Below are the code and all the weights of a small trained network. Each question names an input and a class and asks about switching units off, where a switched-off unit gives its printed mean instead of its output.

import numpy as np


def w(rows, s, z=0):
    codes = np.array(rows[::2]) - 128.0
    scale = np.full(codes.shape[1], s)
    scale[-1] = z or s
    return codes * scale


def norm(h):
    return h / np.sqrt((h * h).mean(-1, keepdims=True) + 1e-5)


def f(y):
    return np.maximum(y, 0)


def log_softmax(a):
    a = a - a.max(-1, keepdims=True)
    return a - np.log(np.exp(a).sum(-1, keepdims=True))


def net(x, mask):
    res = np.array(x, float).reshape(1, 5) / 4 @ E
    u = 0
    for l in range(2):
        y = f(norm(res) @ A[l][:, :-1].T + A[l][:, -1])
        res = res + np.where(mask[u : u + 12], y, B[l][:, -1]) @ B[l][:, :-1]
        u += 12
    return log_softmax(norm(res)[-1] @ U[:, :-1].T + U[:, -1])


A, B = {}, {}
E = w([
[128,129,124,120,120,121],'x0',
[86,188,34,194,27,223],'x1',
[122,35,232,80,39,204],'x2',
[129,129,129,129,130,129],'x3',
[153,20,5,25,163,167],'x4',
],0.0027)
A[0] = w([
[190,38,212,121,142,115,120],'0.n0',
[88,89,100,26,239,173,81],'0.n1',
[133,63,64,130,167,154,43],'0.n2',
[186,177,67,151,176,85,3],'0.n3',
[38,166,254,212,166,62,215],'0.n4',
[183,59,145,133,176,109,167],'0.n5',
[176,152,156,89,207,86,30],'0.n6',
[131,99,137,131,54,194,164],'0.n7',
[170,108,66,97,106,166,166],'0.n8',
[154,102,124,110,249,48,119],'0.n9',
[125,191,13,177,179,35,122],'0.n10',
[116,128,84,148,126,213,115],'0.n11',
],0.0045,0.0024)
B[0] = w([
[45,165,140,55,103,120,194],'0.n0',
[250,105,113,215,81,40,185],'0.n1',
[160,112,148,227,85,76,158],'0.n2',
[134,92,75,71,181,253,163],'0.n3',
[190,84,69,146,110,68,253],'0.n4',
[45,133,91,124,59,152,184],'0.n5',
[94,124,168,79,113,99,168],'0.n6',
[154,185,148,111,222,160,194],'0.n7',
[141,154,178,213,123,66,184],'0.n8',
[25,149,127,101,200,82,212],'0.n9',
[199,192,116,78,178,239,228],'0.n10',
[14,101,142,94,103,64,174],'0.n11',
],0.0047,0.0048)
A[1] = w([
[57,164,59,177,108,199,143],'1.n0',
[125,147,55,183,51,206,130],'1.n1',
[160,161,76,105,167,70,141],'1.n2',
[175,1,48,165,127,97,49],'1.n3',
[143,48,85,161,138,126,6],'1.n4',
[205,146,133,177,101,63,87],'1.n5',
[175,123,174,119,38,160,122],'1.n6',
[108,66,131,90,96,129,113],'1.n7',
[185,109,116,120,165,22,183],'1.n8',
[61,114,71,78,124,144,217],'1.n9',
[129,83,212,63,77,186,131],'1.n10',
[204,79,67,129,160,139,176],'1.n11',
],0.006,0.0022)
B[1] = w([
[84,69,170,35,172,80,233],'1.n0',
[100,88,178,74,128,44,242],'1.n1',
[80,72,143,190,109,201,233],'1.n2',
[179,205,212,200,41,97,183],'1.n3',
[171,136,159,147,50,134,146],'1.n4',
[224,6,122,209,12,169,191],'1.n5',
[185,152,86,157,166,166,190],'1.n6',
[132,164,107,164,156,187,176],'1.n7',
[119,137,139,79,58,156,254],'1.n8',
[135,156,207,169,94,81,212],'1.n9',
[132,165,2,162,222,158,211],'1.n10',
[170,123,136,187,75,166,204],'1.n11',
],0.0051,0.0042)
U = w([
[189,100,169,206,37,136,187],'0',
[24,110,182,59,157,85,179],'1',
[154,164,81,154,235,252,5],'2',
],0.015,0.0011)

Each question gives the input, the list of numbers given to net, and the class t.
The units are the neurons (one row each of A and B). Each row of codes is followed by its name. A weight is (code - 128) times the scale printed after its matrix; where a second scale follows, it is the last column's (A, B and U).
mask holds one flag per neuron, layer by layer. A switched-off neuron (its flag False) gives its mean, the last column of its row in B, instead of its output. The means were averaged over made-up inputs and are rounded, as every weight is.
A unit's drop is (log p(t) with every unit on - log p(t) with that unit switched off) / (log p(t) with every unit on - log p(t) with every unit switched off).
The circuit of an input: a set's keep is (log p(t) with only the set's units on - log p(t) with every unit switched off) / (log p(t) with every unit on - log p(t) with every unit switched off). Starting from the 12 units with the biggest drops (on a tie, the unit counted first), units are removed one at a time, each time the one whose removal leaves the highest keep (on an exact tie, the one counted first), for as long as the keep stays at least 0.8.
units of the circuit, in order: the units of the circuit, biggest drop first
top k neurons in layer l: the k neurons of layer l with the biggest drops, biggest first
drop when u is switched off: that unit's drop, to one decimal
input [-2,-5,-6,6,-5], class 2: units of the circuit, in order => [0.n10, 1.n1]
input [1,8,7,3,4], class 1: units of the circuit, in order => [1.n1, 1.n0]
input [-8,8,4,-8,6], class 1: top neuron in layer 1 => [1.n0]
input [8,3,-3,6,2], class 1: top 3 neurons in layer 0 => [0.n4, 0.n11, 0.n7]
input [-4,7,6,-1,6], class 1: top 3 neurons in layer 0 => [0.n4, 0.n7, 0.n11]
input [8,-8,-7,-2,8], class 0: top 4 neurons in layer 0 => [0.n1, 0.n2, 0.n7, 0.n11]
input [8,-6,-8,2,-7], class 2: top 2 neurons in layer 1 => [1.n1, 1.n9]
input [-1,2,3,7,1], class 2: top 2 neurons in layer 0 => [0.n9, 0.n5]
input [8,4,4,-5,-2], class 1: top 4 neurons in layer 0 => [0.n1, 0.n10, 0.n6, 0.n11]
input [5,-2,4,-8,3], class 2: top 2 neurons in layer 0 => [0.n4, 0.n0]
input [-2,1,-4,-5,4], class 0: top 3 neurons in layer 0 => [0.n1, 0.n2, 0.n7]
input [-7,3,5,4,-3], class 2: drop when 0.n1 is switched off => 0.1
input [8,-2,-6,-2,7], class 0: drop when 0.n1 is switched off => 1.3
input [-4,-6,8,5,2], class 2: units of the circuit, in order => [1.n10]
input [-8,-4,7,0,-1], class 2: drop when 1.n10 is switched off => 0.4
